Here is a tiny trained network, its code and every weight. The questions are about switching its units off for an input and a target symbol, where a switched-off unit gives its printed mean instead of its output.

import numpy as np


def w(rows, s, z=0):
    codes = np.array(rows[::2]) - 128.0
    scale = np.full(codes.shape[1], s)
    scale[-1] = z or s
    return codes * scale


def norm(h):
    return h / np.sqrt((h * h).mean(-1, keepdims=True) + 1e-5)


def f(y):
    return y / 2 * (1 + np.tanh(0.7978845608 * (y + 0.044715 * y**3)))


def softmax(a):
    e = np.exp(a - a.max(-1, keepdims=True))
    return e / e.sum(-1, keepdims=True)


def log_softmax(a):
    a = a - a.max(-1, keepdims=True)
    return a - np.log(np.exp(a).sum(-1, keepdims=True))


def net(x, mask):
    ids = ['ΘΛαημτφψω'.index(c) for c in x.split()]
    T = len(ids)
    res = E[ids] + P[:T]
    u = 0
    for l in range(2):
        r = norm(res)
        for j in range(2):
            rows = slice(3 * j, 3 * j + 3)
            q, k, v = (r @ M[l][rows].T for M in (Q, K, V))
            z = softmax(np.where(np.tri(T) > 0, q @ k.T / 3**0.5, -1e9)) @ v
            o = O[l][rows]
            res = res + np.where(mask[u + j], z, o[:, -1]) @ o[:, :-1]
        u += 2
        y = f(norm(res) @ A[l][:, :-1].T + A[l][:, -1])
        res = res + np.where(mask[u : u + 8], y, B[l][:, -1]) @ B[l][:, :-1]
        u += 8
    return log_softmax(norm(res)[-1] @ U[:, :-1].T + U[:, -1])


Q, K, V, O, A, B = {}, {}, {}, {}, {}, {}
E = w([
[120,89,189,169,115,133,170,220],'Θ',
[40,78,112,197,73,13,129,166],'Λ',
[206,124,164,77,137,131,147,177],'α',
[116,76,157,161,132,205,132,204],'η',
[167,119,124,129,165,242,114,131],'μ',
[130,174,93,114,140,191,101,124],'τ',
[96,120,65,125,143,162,70,94],'φ',
[12,177,107,29,245,108,229,57],'ψ',
[47,247,46,192,65,111,125,124],'ω',
],0.015)
P = w([
[131,99,185,45,74,202,146,60],'0',
[164,82,104,80,107,182,185,119],'1',
[131,160,95,73,145,197,141,133],'2',
[81,103,228,112,85,182,121,37],'3',
[91,151,217,148,161,156,112,108],'4',
[127,167,2,151,161,134,142,137],'5',
[120,202,97,144,214,138,88,147],'6',
[95,164,194,157,174,115,32,35],'7',
[113,179,226,195,214,113,101,169],'8',
],0.0085)
Q[0] = w([
[125,141,150,150,172,67,169,185],'L0H1',
[91,182,35,179,62,69,63,133],'L0H1',
[58,113,69,11,1,126,115,32],'L0H1',
[152,41,177,85,146,150,123,228],'L0H2',
[179,111,93,11,128,69,67,201],'L0H2',
[180,156,85,232,107,134,162,119],'L0H2',
],0.0079)
K[0] = w([
[126,150,168,143,109,75,113,182],'L0H1',
[162,135,101,162,58,123,46,156],'L0H1',
[153,105,154,125,22,153,89,134],'L0H1',
[173,162,152,187,119,116,2,185],'L0H2',
[171,140,100,144,97,129,62,172],'L0H2',
[130,128,48,119,96,136,230,130],'L0H2',
],0.0093)
V[0] = w([
[124,123,142,121,111,139,133,74],'L0H1',
[81,145,151,61,133,127,148,83],'L0H1',
[45,59,110,75,230,151,228,252],'L0H1',
[177,95,101,191,110,143,246,39],'L0H2',
[222,82,129,170,3,137,41,139],'L0H2',
[18,172,183,16,213,75,179,88],'L0H2',
],0.0051)
O[0] = w([
[106,132,148,158,121,254,181,217,148],'L0H1',
[182,215,122,84,114,39,67,182,207],'L0H1',
[115,199,118,95,136,152,112,174,252],'L0H1',
[157,103,184,65,96,66,176,228,107],'L0H2',
[159,30,151,216,74,97,164,73,64],'L0H2',
[73,147,131,171,139,201,133,163,215],'L0H2',
],0.0073,0.0039)
A[0] = w([
[216,144,166,166,63,116,3,192,149],'L0N1',
[122,101,200,139,189,133,197,65,169],'L0N2',
[63,74,163,105,129,80,147,96,132],'L0N3',
[87,154,62,106,125,167,68,129,250],'L0N4',
[241,178,137,171,140,123,127,132,160],'L0N5',
[153,125,62,203,92,92,135,124,197],'L0N6',
[184,79,118,195,130,207,36,201,109],'L0N7',
[163,199,173,183,216,182,253,111,105],'L0N8',
],0.0065,0.0021)
B[0] = w([
[27,105,114,156,127,142,20,70,203],'L0N1',
[97,145,96,169,120,115,105,44,137],'L0N2',
[141,187,108,62,187,227,96,92,121],'L0N3',
[201,16,188,180,117,104,118,171,253],'L0N4',
[69,75,178,168,98,37,140,176,190],'L0N5',
[170,107,180,2,160,147,159,183,126],'L0N6',
[76,185,122,56,157,40,176,137,198],'L0N7',
[225,90,111,139,107,115,68,107,203],'L0N8',
],0.007,0.005)
Q[1] = w([
[176,138,80,158,194,77,177,207],'L1H1',
[128,146,120,99,90,194,195,50],'L1H1',
[176,59,46,51,68,142,176,214],'L1H1',
[131,59,116,82,33,171,210,45],'L1H2',
[118,116,173,210,95,134,123,117],'L1H2',
[93,151,187,139,145,143,121,7],'L1H2',
],0.011)
K[1] = w([
[79,149,191,119,115,132,3,98],'L1H1',
[156,40,155,113,94,110,167,133],'L1H1',
[101,132,185,144,86,181,156,66],'L1H1',
[145,99,166,95,88,144,156,127],'L1H2',
[147,109,120,116,174,166,144,152],'L1H2',
[169,98,87,127,128,73,164,192],'L1H2',
],0.014)
V[1] = w([
[69,116,141,13,147,79,104,139],'L1H1',
[212,162,197,84,120,100,98,92],'L1H1',
[138,135,92,104,7,81,70,177],'L1H1',
[184,67,142,99,205,240,112,171],'L1H2',
[137,176,164,188,104,170,113,201],'L1H2',
[150,237,101,66,116,151,175,107],'L1H2',
],0.012)
O[1] = w([
[85,41,104,154,117,200,33,155,198],'L1H1',
[92,80,168,146,141,98,84,30,177],'L1H1',
[130,95,139,151,67,76,174,138,173],'L1H1',
[157,134,83,57,127,73,118,123,248],'L1H2',
[117,143,50,133,6,146,146,35,168],'L1H2',
[128,171,97,194,180,160,106,99,96],'L1H2',
],0.014,0.011)
A[1] = w([
[137,167,123,94,97,84,183,45,168],'L1N1',
[82,191,96,199,213,124,125,147,165],'L1N2',
[159,126,185,189,135,60,238,93,154],'L1N3',
[80,160,120,69,246,154,112,100,168],'L1N4',
[147,219,86,199,140,178,74,83,167],'L1N5',
[155,110,131,107,169,171,104,177,137],'L1N6',
[180,106,33,115,145,116,176,130,1],'L1N7',
[201,62,144,96,94,111,150,117,154],'L1N8',
],0.013,0.0067)
B[1] = w([
[99,149,118,156,207,178,120,141,207],'L1N1',
[91,216,139,102,104,138,101,70,172],'L1N2',
[248,41,93,126,142,96,92,123,147],'L1N3',
[70,177,183,150,171,110,70,171,199],'L1N4',
[136,153,163,150,108,80,171,138,206],'L1N5',
[110,134,105,126,188,117,139,112,166],'L1N6',
[92,92,127,139,105,167,128,93,134],'L1N7',
[103,163,189,155,111,156,168,124,255],'L1N8',
],0.016,0.0089)
U = w([
[115,193,137,161,102,179,219,111,99],'Θ',
[160,120,54,42,123,154,86,131,126],'Λ',
[165,149,87,89,192,105,158,57,108],'α',
[117,105,142,165,119,167,120,240,52],'η',
[113,144,125,132,248,120,66,159,151],'μ',
[200,143,109,185,145,119,162,145,253],'τ',
[134,158,147,52,140,85,178,168,153],'φ',
[91,91,162,161,123,89,112,90,98],'ψ',
[152,172,134,141,148,148,87,134,85],'ω',
],0.013,0.0038)

Each question gives the input, a string of symbols that net reads in full, and the target symbol t.
The units are the heads (3 rows each of Q, K, V and O) and the neurons (one row each of A and B). Each row of codes is followed by its name. A weight is (code - 128) times the scale printed after its matrix; where a second scale follows, it is the last column's (O, A, B and U).
mask holds one flag per unit, layer by layer, with each layer's heads first. A switched-off unit (its flag False) gives its mean, the last column of its rows in O or B, instead of its output. The means were averaged over made-up inputs and are rounded, as every weight is.
A unit's drop is (log p(t) with every unit on - log p(t) with that unit switched off) / (log p(t) with every unit on - log p(t) with every unit switched off).
unit that matters most: the unit with the biggest drop
k most important neurons: the k neurons with the biggest drops, biggest first
heads that matter: for each layer, one digit per head in row order, 1 if its drop is at least 0.15 and else 0, layers parted by /
input ψ Λ ψ η φ φ, target Λ: 3 most important neurons -> (L0N4; L0N1; L1N8)
input α τ μ μ η ω α, target Λ: heads that matter -> 01 / 11
input ω φ α α α α ω Λ α, target τ: heads that matter -> 00 / 10
input Θ α α, target Θ: heads that matter -> 00 / 00
input ω α ω ψ ω Θ, target Θ: heads that matter -> 01 / 01
input φ Θ α Λ η α Λ, target Λ: heads that matter -> 01 / 11
input ω φ α α μ φ, target ψ: heads that matter -> 01 / 10
input Λ ψ α μ, target μ: heads that matter -> 10 / 10
input φ φ Θ ψ, target μ: heads that matter -> 11 / 00
input φ ψ μ α α α α φ Θ, target Λ: heads that matter -> 01 / 01
input ψ φ α α φ ψ, target ψ: 4 most important neurons -> (L0N1; L0N4; L1N1; L0N8)
input α α μ α η, target μ: unit that matters most -> L0N7
input α Θ ω τ α, target τ: heads that matter -> 00 / 10
input φ τ Λ Λ ω Λ, target η: unit that matters most -> L0N3
input Λ Θ α, target η: heads that matter -> 00 / 10
input φ ω τ φ φ α α, target φ: 3 most important neurons -> (L0N4; L0N5; L0N8)
input Λ α α τ α ω η, target ψ: 4 most important neurons -> (L0N4; L0N1; L0N8; L0N7)
input τ α Λ ψ φ Θ, target μ: 3 most important neurons -> (L0N2; L0N4; L0N7)
input α Θ φ τ η α, target α: 3 most important neurons -> (L1N3; L1N1; L0N4)
input τ α α Λ τ φ φ, target α: 2 most important neurons -> (L0N4; L0N1)
input τ Θ α η, target Θ: unit that matters most -> L1H1
input α α α τ ω μ φ, target τ: 2 most important neurons -> (L0N4; L1N3)
